Below are the code and all the weights of a small trained network. Each question names an input and a class and asks about switching units off, where a switched-off unit gives its printed mean instead of its output.

import numpy as np


def w(rows, s, z=0):
    codes = np.array(rows[::2]) - 128.0
    scale = np.full(codes.shape[1], s)
    scale[-1] = z or s
    return codes * scale


def f(y):
    return y / 2 * (1 + np.tanh(0.7978845608 * (y + 0.044715 * y**3)))


def log_softmax(a):
    a = a - a.max(-1, keepdims=True)
    return a - np.log(np.exp(a).sum(-1, keepdims=True))


def net(x, mask):
    res = np.array(x, float).reshape(1, 6) / 4 @ E
    y = f(res @ A[0][:, :-1].T + A[0][:, -1])
    res = res + np.where(mask, y, B[0][:, -1]) @ B[0][:, :-1]
    return log_softmax(res[-1] @ U[:, :-1].T + U[:, -1])


A, B = {}, {}
E = w([
[223,147,162,118,100,16,186,151],'x0',
[157,123,86,186,182,209,252,160],'x1',
[211,143,3,116,37,166,91,196],'x2',
[129,126,128,128,126,128,130,129],'x3',
[116,16,211,190,8,179,154,127],'x4',
[146,7,89,120,190,90,106,187],'x5',
],0.0049)
A[0] = w([
[117,104,172,128,76,127,87,129,86],'neuron 1',
[152,159,87,137,174,189,229,150,53],'neuron 2',
[144,94,129,136,69,157,131,135,65],'neuron 3',
[120,250,152,137,82,159,122,109,62],'neuron 4',
[159,145,68,124,92,144,97,150,63],'neuron 5',
[194,152,131,125,96,29,183,143,79],'neuron 6',
[87,142,194,138,214,98,119,103,61],'neuron 7',
[121,143,137,116,107,87,43,122,74],'neuron 8',
[150,40,92,128,190,87,77,170,93],'neuron 9',
[77,126,90,122,146,208,64,118,73],'neuron 10',
[134,210,69,108,200,92,78,130,3],'neuron 11',
[180,160,45,127,92,148,73,155,43],'neuron 12',
[117,165,136,108,106,70,9,124,70],'neuron 13',
[90,135,109,132,149,188,84,124,79],'neuron 14',
],0.013,0.0027)
B[0] = w([
[145,78,116,167,113,174,153,144,171],'neuron 1',
[172,58,49,160,195,145,183,113,254],'neuron 2',
[95,91,195,138,104,145,143,116,171],'neuron 3',
[57,186,43,48,80,177,97,103,213],'neuron 4',
[85,128,182,108,158,68,165,102,191],'neuron 5',
[187,182,140,150,140,89,14,184,247],'neuron 6',
[85,133,206,86,156,60,173,111,249],'neuron 7',
[159,115,74,156,178,130,187,123,178],'neuron 8',
[71,219,51,66,70,186,118,81,240],'neuron 9',
[212,176,144,143,111,68,52,189,212],'neuron 10',
[119,43,200,196,7,203,114,156,251],'neuron 11',
[76,128,221,92,184,67,176,94,228],'neuron 12',
[176,75,59,160,213,151,185,123,216],'neuron 13',
[181,163,137,141,144,88,77,146,178],'neuron 14',
],0.018,0.0058)
U = w([
[198,51,19,171,230,143,209,114,86],'0',
[64,128,237,65,172,24,178,85,153],'1',
[226,185,120,140,144,56,2,220,81],'2',
[110,25,195,201,13,227,133,156,252],'3',
[58,200,18,26,92,182,111,73,68],'4',
],0.0064,0.0035)

Each question gives the input, the list of numbers given to net, and the class t.
The units are the neurons (one row each of A and B). Each row of codes is followed by its name. A weight is (code - 128) times the scale printed after its matrix; where a second scale follows, it is the last column's (A, B and U).
mask holds one flag per neuron, in row order. A switched-off neuron (its flag False) gives its mean, the last column of its row in B, instead of its output. The means were averaged over made-up inputs and are rounded, as every weight is.
A unit's drop is (log p(t) with every unit on - log p(t) with that unit switched off) / (log p(t) with every unit on - log p(t) with every unit switched off).
The circuit of an input: a set's keep is (log p(t) with only the set's units on - log p(t) with every unit switched off) / (log p(t) with every unit on - log p(t) with every unit switched off). Starting from the 12 units with the biggest drops (on a tie, the unit counted first), units are removed one at a time, each time the one whose removal leaves the highest keep (on an exact tie, the one counted first), for as long as the keep stays at least 0.8.
units of the circuit, in order: the units of the circuit, biggest drop first
most important unit: the unit with the biggest drop
top k neurons: the k neurons with the biggest drops, biggest first
drop of u: that unit's drop, to one decimal
input [2,5,0,-1,-8,-5], class 3: units of the circuit, in order => [neuron 11]
input [1,-5,2,4,0,4], class 0: top 2 neurons => [neuron 13; neuron 4]
input [0,7,2,2,4,-7], class 0: top 2 neurons => [neuron 2; neuron 9]
input [6,-3,8,3,-5,3], class 1: top 2 neurons => [neuron 12; neuron 5]
input [-7,-8,3,7,-1,1], class 0: top 2 neurons => [neuron 13; neuron 8]
input [-6,-5,-4,-6,-4,6], class 2: top 2 neurons => [neuron 10; neuron 4]
input [-5,0,-6,6,-8,8], class 3: top 3 neurons => [neuron 11; neuron 4; neuron 12]
input [-4,-7,-5,-6,2,8], class 4: top 2 neurons => [neuron 9; neuron 2]
input [8,-6,-5,3,6,-6], class 2: top 2 neurons => [neuron 6; neuron 11]
input [-6,-1,-1,6,-7,8], class 4: top 4 neurons => [neuron 9; neuron 6; neuron 1; neuron 3]
input [-1,-7,7,4,-1,6], class 0: top 4 neurons => [neuron 13; neuron 8; neuron 7; neuron 4]
input [-8,-5,-1,5,8,3], class 2: top 3 neurons => [neuron 10; neuron 11; neuron 14]
input [3,-3,4,7,-4,-2], class 1: top 3 neurons => [neuron 12; neuron 2; neuron 5]
input [-3,-4,7,4,-2,-5], class 1: units of the circuit, in order => [neuron 12]
input [-4,1,-4,-3,-8,8], class 3: top 2 neurons => [neuron 11; neuron 4]
input [-8,6,-8,4,5,7], class 1: top 2 neurons => [neuron 7; neuron 6]
input [-6,7,8,8,8,0], class 1: units of the circuit, in order => [neuron 12; neuron 5]
input [3,-6,6,-6,4,-8], class 4: drop of neuron 7 => 0.1
input [-4,7,-3,2,0,-8], class 4: drop of neuron 8 => 0.3
input [1,-3,5,-3,-6,4], class 3: drop of neuron 11 => 2.6
input [-8,6,-7,1,-3,-4], class 2: most important unit => neuron 10
input [8,5,6,-7,4,-5], class 2: drop of neuron 7 => 0.2
